Each row has a name. Each question is about the rows just above it. Places in a row count from 1.

nud: [159 172 165 112 149 121 160 144  79 108 161 151  96 102  94 131 123 116
 115 166 151 224 125  79  91 145 162 122 171  88 145 121 104 117 139 110
 171 140 127 156 105 148  91 139 137 100  93]
Bis: [118 128 134  73 131 130 134 144  96 132 123 166  64 120 126  76 114  81
 122 136 117 213 129 148  81  89 130 123 127  86 151 132  82 138 128 101
 137 132 126 174 143 144 111 168 119 145  55]
bil: [105 114 146 106 123 134 114 123 135 155 117 199 115 176 163  67  88  89
 117 131 152 202 121 147 112 101 109 130 105 129 133 133 116 129 120 110
  85 130 123 173 158 115 117 176  89 166  61]
mag: [130 136 134  79 141 125 144 154  86 115 142 143  57 100 106 100 131  85
 117 147 104 206 129 131  74 101 146 118 140  70 151 123  78 142 137  77
 163 138 122 164 134 155 110 155 138 131  63]
ruvel: [145 169 154  75 127 126 159 127  72 132 115 172  85  99 111  91 101 116
 141 138 157 228 141 120  97 114 136 133 159  99 162 147  89 113 120  91
 154 126 145 169 104 139  93 151 119 106  96]
fub: [159 171 164 112 150 120 159 144  79 108 161 151  95 103  94 132 123 114
 113 166 149 224 126  80  90 144 161 122 170  88 146 122 103 118 138 110
 171 139 126 157 106 148  90 139 137 101  93]
Revo: [130 137 134  78 142 126 144 155  86 114 141 143  57 100 106 101 132  85
 117 146 105 206 127 130  75 102 148 118 140  69 151 123  79 141 136 107
 163 137 121 164 135 155 110 155 140 131  63]
Koziv: [166 186 169 111 137 121 166 126  75 118 139 158 116  99  98 130 110 139
 133 155 174 218 137  79 109 151 152 131 179 109 151 138 112 102 127 103
 166 131 144 153  87 138  87 130 130  85 124]
ved: [137 161 169  69 136 131 153 104  82 147  63 135 109  79 121  98 106 157
 183  92 145 136 163 159 138 102 151 147 147 136 165 172 101 106 102  93
 145 104 169 134  86 138 118 119 122  92 172]
sife: [144 167 153  76 126 127  76 128  72 132 114 171  85 100  76  90 101 114
 141 137 155 228 142 120  95 114  76 132 158  99 163 146  88 113 120  90
 153 126 145 169 105 139  93 151 119 107  95]
gikat: [157 170 118 107 113 124 160 116  86 119 100  91 125  60  95 154 138 176
 170 109 132  98 155 124 144 136 134 139 165 130 150 154 118 109 117 115
 173 113 159 106  74 137 122  89 151  72 201]
vube: [137 161 118  69  94 131 153 104  82 147  63 135 109  79 145  98 106 157
 183  92 145 136 163 159 138 102 109 147 147 136 165 145 101 106 102  93
 145 104 169 134  86 127 118 119 122  92 172]
Places of [145] in row vube:  15 21 32 37
Places of [76] in row sife:  4 7 15 27

Koziv: [148 148 131 121  79 167]
nud: [ 98 181 155 167 120 134]
Revo: [ 77  91 186  95  95  95]
Bis: [ 97  74 137 187 138 126]
bil: [ 87  87 135 190 155 109]
vube: [ 81  87  78 183 164 113]
ruvel: [ 88  88  88 158 163  99]
ved: [159  79 188 159 184  79]
sife: [125  91 169 172 156  98]
fub: [180 193 180 160 193 180]
mag: [139 102 171 148 175  54]
gikat: [134 107 119 138 164  83]
At which places does bil hold [87]?  1 2
Every place of [95] in Revo:  4 5 6
Places of [79] in row ved:  2 6
At which places does ruvel hold [88]?  1 2 3
Places of [180] in row fub:  1 3 6
Places of [135] in row bil:  3

ved: [ 77  95 170  68 169  98 157  69 221  85]
bil: [229 222 229 195 169 222 195 222 230  33]
gikat: [170 170 170  68 179 157 157  69  77  85]
At which places does bil hold [169]?  5
Every place of [230] in bil:  9
Places of [222] in row bil:  2 6 8
At which places does gikat hold [170]?  1 2 3
At which places does ved hold [69]?  8

ruvel: [140 112 139 115 126 122 127 126 119 127 135 135 141 121 121 129 145 112
 118  46 131 129 139 125 139]
mag: [124 123 128 118 124 133 132 126 123 128 124 124 124 106 129 128 146 112
 134 123 128 135 128 137 123]
Koziv: [123 130 125 123 137 145 133 117 136 134 124 124 128 108 133 125 140 130
 135  68 123 139 136 136 134]
Bis: [118 125 133 102 132 131 131 127 131 131 130 124 124 137 131 111 128 131
 113 140 127 131 118 132 131]
bil: [131 143 132 142 143 127 120 133 127 139 117 124 122 126 133 134 126 112
 148  80 132 136 134 127 121]
Revo: [133 139 115 133 143 143 128 128 133 139 118 129 119 124 136 119 175 112
 118 175 127 128 120 129 133]
ved: [123 116 137 120 119 110 138 130 129 128 120 132 123 129 128 121 138 112
 142  83 130 130 133 130 118]
fub: [135 143 125 127 126 143 130 122 149 133 114 133 130 127 133 120 130 112
 122 116 115 142 129 134 126]
sife: [114 134 119 143 134 129 115 127 126 138 117 130 128 125 120 139 117 112
 117 142 118 120 125 121 122]
Every place of [131] in Bis:  6 7 9 10 15 18 22 25
At which places does Revo hold [128]?  7 8 22
At which places does Bis hold [124]?  12 13
Places of [123] in row ved:  1 13
Every place of [119] in Revo:  13 16

fub: [163 164 106  20  15 143 147 115 106  20 109 118 106  70 106]
mag: [ 64 175  88 155 116 120 195  15 101 141 188 198 148  15 105]
ved: [158 175  88 155 116 120 195  15 101 141 188 198 146  15 193]
gikat: [238 203 154  57 126  65  44 141  44  65 229 194  65 209  67]
Every place of [106] in fub:  3 9 13 15
Every place of [65] in gikat:  6 10 13

Bis: [135 123 136 119 191]
Koziv: [140 140  98  71 139]
mag: [141 141 131  97 128]
gikat: [143 208  73 149 117]
sife: [139 194  94 194  97]
ved: [107 148 112  41 146]
fub: [151  75 147 170 155]
Revo: [150 100 166 203 122]
ruvel: [ 78 152  97 102 104]
bil: [139 143 134 117  91]
Every place of [141] in mag:  1 2
At which places does sife hold [97]?  5
Places of [98] in row Koziv:  3
Places of [100] in row Revo:  2

gikat: [130 131 151 177 111 129 143]
nud: [124 124 124 126 126 131 120]
Bis: [145 110 145 220 145 165 125]
Koziv: [100 143  92  69 160  91 132]
ved: [136  95  91 116 118 169  68]
fub: [112 140 102  65 159 101 131]
ruvel: [128 125 145 191 103 136 133]
vube: [158 128 160 106 132 143 140]
Every place of [145] in Bis:  1 3 5
Every place of [124] in nud:  1 2 3

nud: [216 100  68 129  73 189  56  80 189 211 189 226 129 183 129 126 188 193
 205 212]
Revo: [216 100  68 128  73 171  56  80  82 211  89 127 229 129 152  69 207  78
 177 202]
ruvel: [216 100  68  54  73  67  68  80  82 211 127 127 229 129  68  69 207  78
 127 202]
At which places does ruvel hold [68]?  3 7 15
Every place of [129] in nud:  4 13 15
At which places does nud hold [189]?  6 9 11

ruvel: [ 42  41  42  56 216  42 214  45  42]
fub: [192 202 192 202 202 192  54 202 202]
mag: [ 41  41  42  58  56 199 201 217  49]
sife: [ 35  34  36  50  35 205 208  51  50]
nud: [ 26  26  27  45  42 213 205  54  53]
Revo: [238 238 237 214 216 238  40 216 238]
bil: [198  55 201 176 178  79  55 201 200]
Every place of [202] in fub:  2 4 5 8 9
Every place of [42] in ruvel:  1 3 6 9
Places of [55] in row bil:  2 7
At which places does sife hold [35]?  1 5
At which places does Revo hold [238]?  1 2 6 9
Every place of [50] in sife:  4 9
Places of [54] in row fub:  7

mag: [218 188 141  54 131 119 132 127 215 169 119 104 114 123 147  18 141 116
  96 174 141 145 141  89  58  93 104 126  97 116 113 124 120 141 157]
bil: [ 63 119 169 157 162  76 143 119 157 102 144 145  72 138 134 114 125 145
 150 112 126 125  91 133 211 163 146 133  91 121 122 154 128 123 170]
nud: [160  96 177 132 111  74 139  70 131 142 108 113 127 122  94 133 102 111
  69 122 119 150 130 127 123 133 124 124 184 124 120 187 155 138 120]
At which places does nud hold [132]?  4
At which places does nud hold [124]?  27 28 30
Places of [141] in row mag:  3 17 21 23 34
At which places does mag hold [119]?  6 11
Places of [146] in row bil:  27

ved: [217  39 204  76 121  50  60 158 145 161]
sife: [119 137 120 135 130 135 135 128 127 124]
gikat: [134 133 123 123 123 123 134 123 134 131]
Bis: [123 133 121 134 133 133 132 130 127 126]
fub: [120 136 119 137 134 134 134 129 126 124]
Revo: [128 127 129 128 128 128 128 129 128 128]
bil: [129 127 129 128 128 128 129 129 128 128]
nud: [129 127 128 128 128 128 128 129 128 128]
Places of [129] in row bil:  1 3 7 8
Every place of [134] in gikat:  1 7 9

sife: [137 237 184  73 156 157  63  46 161 162]
gikat: [199 159  65  96  66  91 160  76 207  89]
Revo: [170  85  91 212 120 222  36 124 149 101]
bil: [ 32 133 191 160 148 176 242  51 150 114]
mag: [131 163 120 180 190  93 119 187 227 231]
Koziv: [112  32 137  98  79  93  45 133 146 144]
nud: [185 215 165 189 166 155  78  66  38 166]
ved: [132 210  60 183 183 174 162 132 141 183]
vube: [223 147 208 199 162  33 162 189  77 189]
Places of [162] in row vube:  5 7
At which places does ved hold [183]?  4 5 10

nud: [109 175 155 131 116 121 151  79 168 150 176 123  98 111 167 158]
ved: [109 176 155 128 116 121 152  79 167 150 177 122  99 109  95 158]
ruvel: [109 179 155 121 117 124 157  80 162 150 174 121  99 104  97 157]
fub: [110 173 154 135 116 121 150  80 168 149 173 123  98 116  94 157]
bil: [109 180 154 117 119 127 180 180 157 151 170 176 119 102 119 155]
Bis: [109 175 155 132 116 121 150  80 176 149 176 122 150 113  94  80]
Koziv: [179 177 104  47 137 157 205 177  87 153 141 104 102  57 122 138]
mag: [122 173 141  37 141 163 209  93  63 153  37 100 104  56 125 130]
sife: [109 178 155 125 117 122 154  79 165 150 176 122  98 107  95 157]
gikat: [110 174 154  99 116 149 150  80 168 149 174 123  99 115  94 157]
Revo: [ 81 181 153 113 123 133  81  81 154 152 119 119 119  81 119 154]
vube: [111 181 151  89 128 144 188  83 135 153 151 115 101  80 112 150]
Places of [150] in row Bis:  7 13
At which places does gikat hold [168]?  9
Places of [180] in row bil:  2 7 8
Places of [177] in row Koziv:  2 8
At which places does Revo hold [81]?  1 7 8 14
At which places does mag hold [37]?  4 11

bil: [138  98 170  85 144 187 157  42 126 157 145  93 194 111 138 121 167  95
 128 121 130  88 134 145]
sife: [143 151 114 130 125 184  62 103 127 159 166 103 172 152 125 103 152 103
 152 129 134  48 184 103]
vube: [126 150 151 110 158 175 173 139 128 148 156 103 211 104 131 131 155 122
 120 114 123 107 145 140]
Revo: [165  86 185 103 165 157 144 106 127 109 101  80 153 113 125 180  75 152
 124 112 124 165 149 102]
ruvel: [145 142 204  95  81 161  67 157 128 161 191 143 187 118 131 158 194  97
 118 116 129  78 132 169]
nud: [125 114 199 113 128  93 221 117 130 150 182 105 132 162 122 148 153 119
 114 126 127  88 125 210]
Bis: [ 85 165 121 175 139  86 106 210 130 124 114 108  94 157 134 130  98 137
 127 149 122 139 155  82]
gikat: [134  84 152 134 138 113 153  98 127 156 166 156  89 106 121  56 180 104
 156 156 126  79  74 128]
ved: [121 131 137 137  73  63  98 119 128 159 172 117  57 172 119 117 154  98
 114 133 120  68 123 136]
fub: [129  79 188  89 167 162 143 103 129  98  85  83 190 102 131 179  99 151
 117 120 136 153 148 101]
Every place of [156] in gikat:  10 12 19 20
Every place of [127] in nud:  21
At which places does Bis hold [139]?  5 22
Every place of [152] in sife:  14 17 19
Every place of [103] in sife:  8 12 16 18 24
Every place of [165] in Revo:  1 5 22

gikat: [126 128 127 126 126 128 126]
vube: [127 129 130 128 126 124 129]
Bis: [127 127 127 127 129 127 129]
At which places does gikat hold [128]?  2 6
At which places does Bis hold [127]?  1 2 3 4 6
Every place of [126] in gikat:  1 4 5 7
Places of [129] in row vube:  2 7
Places of [127] in row vube:  1

gikat: [118 132 141 153 125 123 125 126 125 145 120 115 136 142 123 136 128 122
 126 123 128 125 125 111 112 140 129 125]
ved: [128 154 109 127 108 128 113 109 154 142 113 132 134 109 129 131 134 120
 120 130 108 153 109 140 122 134 135 138]
vube: [156 136  72 128 216 115 115 141 142 116  99 150 175 129 111 126 133 115
 129 128 115 130 133 125 128 126 132 126]
sife: [156 136  72 128 216 145 115 141 150 128  99 150 175 175 111 150  61 137
 111 175 163 132 169 150 152 193 213  60]
ruvel: [156 136  72 128 216 145 115 141 142 104  99 150 175 134 111 152  61 137
 111 125 163 132 169 111 152 193 213  60]
Places of [153] in row gikat:  4
Places of [125] in row gikat:  5 7 9 22 23 28
At which places does ved hold [154]?  2 9
At which places does ved hold [109]?  3 8 14 23
Places of [128] in row sife:  4 10
Every place of [175] in sife:  13 14 20
Places of [115] in row vube:  6 7 18 21

vube: [129 130 126 127 126 128  52 130 125 128 127 127 130 128 127]
gikat: [ 92 139 112 155 111  96 129 129 100 128 182 217 131 127 141]
fub: [150 184  51 184 129  96 184 231  96 129 183  96  61 124 113]
ved: [125 127 127 127 126 128 127 129 131 128 129 130 126 132 131]
Every place of [131] in ved:  9 15
Every place of [129] in fub:  5 10
Places of [112] in row gikat:  3
Every place of [129] in gikat:  7 8
At which places does fub hold [184]?  2 4 7
Every place of [51] in fub:  3
At which places does gikat hold [139]?  2

vube: [138 133 125 118 141 133 135 135 127 129 146 122 143 140 141 128 132 126
 120 141 141 138 124 133 143 142 136 137 137 140 140 127 142 144 133 143
 143 134 127 119 140 136 125 145 138 122 138 136 146 143 136 132 129]
mag: [128  63 221 180 128 102 137 228  72 129 155  96 202 150 212 217 221 228
 205 114 216 106 110 167 228  95  63  76 205 221  97 110 120  76 212 210
 156 205  95 228 183 221  86  64 150 211 137 229  63 169 137 169 228]
ved: [138 133 124 118 141 133 135 135 127 129 146 122 134 140 216 128 132 126
 120 141 141 124 124 133 143 142 136 137 137 127 140 127 142 123 133 131
 143 134 127 119 140 136 125 145 138 122 138 136 146 143 136 132 129]
bil: [138 133 129 118 141 133 135 135 127 129 146 122 134 140 141 128 132 126
 120 141 141 138 124 133 143 142 136 137 137 140 140 127 142 144 133 143
 143 134 127 119 140 136 125 145 138 122 138 136 146 143 136 132 129]
At which places does mag hold [221]?  3 17 30 42
At which places does mag hold [228]?  8 18 25 40 53
Places of [217] in row mag:  16
Places of [212] in row mag:  15 35

ruvel: [ 71 127 139 139 155 162 167 115 191]
fub: [ 26  83 163 157 143 136 129  79 150]
Bis: [ 40 139 157 154 141 125 152 152 152]
Koziv: [101  91 101 129 138 181 138 136 101]
ved: [180  80 163 157 143 137 128 180 149]
nud: [ 84 112 126 135 152 173 159 123 195]
Revo: [ 64 134 145 142 155 156 169 113 188]
vube: [100  91 112 130 148 181 143 136 195]
Every place of [181] in Koziv:  6
At which places does ved hold [137]?  6
Places of [152] in row Bis:  7 8 9
Places of [138] in row Koziv:  5 7

Revo: [ 81 104 103 104 104  81]
sife: [ 89 114 154 154 114 114]
gikat: [155 155 107 155 111 107]
mag: [210 210 211 210 210 210]
Every place of [210] in mag:  1 2 4 5 6
Places of [104] in row Revo:  2 4 5
Every place of [89] in sife:  1
Whose row is [ 81 104 103 104 104  81]?  Revo
Every place of [155] in gikat:  1 2 4
At which places does sife hold [114]?  2 5 6
Every place of [107] in gikat:  3 6

ruvel: [186 201 141  78]
ved: [72 72 72 72]
gikat: [113  71 110 127]
Bis: [159 183  94  73]
At which places does gikat hold [127]?  4
Places of [72] in row ved:  1 2 3 4
Every place of [73] in Bis:  4

Revo: [ 56 201  56 201  56  56]
Bis: [115 114  57 152 124  57]
vube: [ 64 100  92  92  68  67]
nud: [194 100 194 194 100  68]
Places of [56] in row Revo:  1 3 5 6
Places of [152] in row Bis:  4
Places of [194] in row nud:  1 3 4
Places of [124] in row Bis:  5
At which places does vube hold [67]?  6

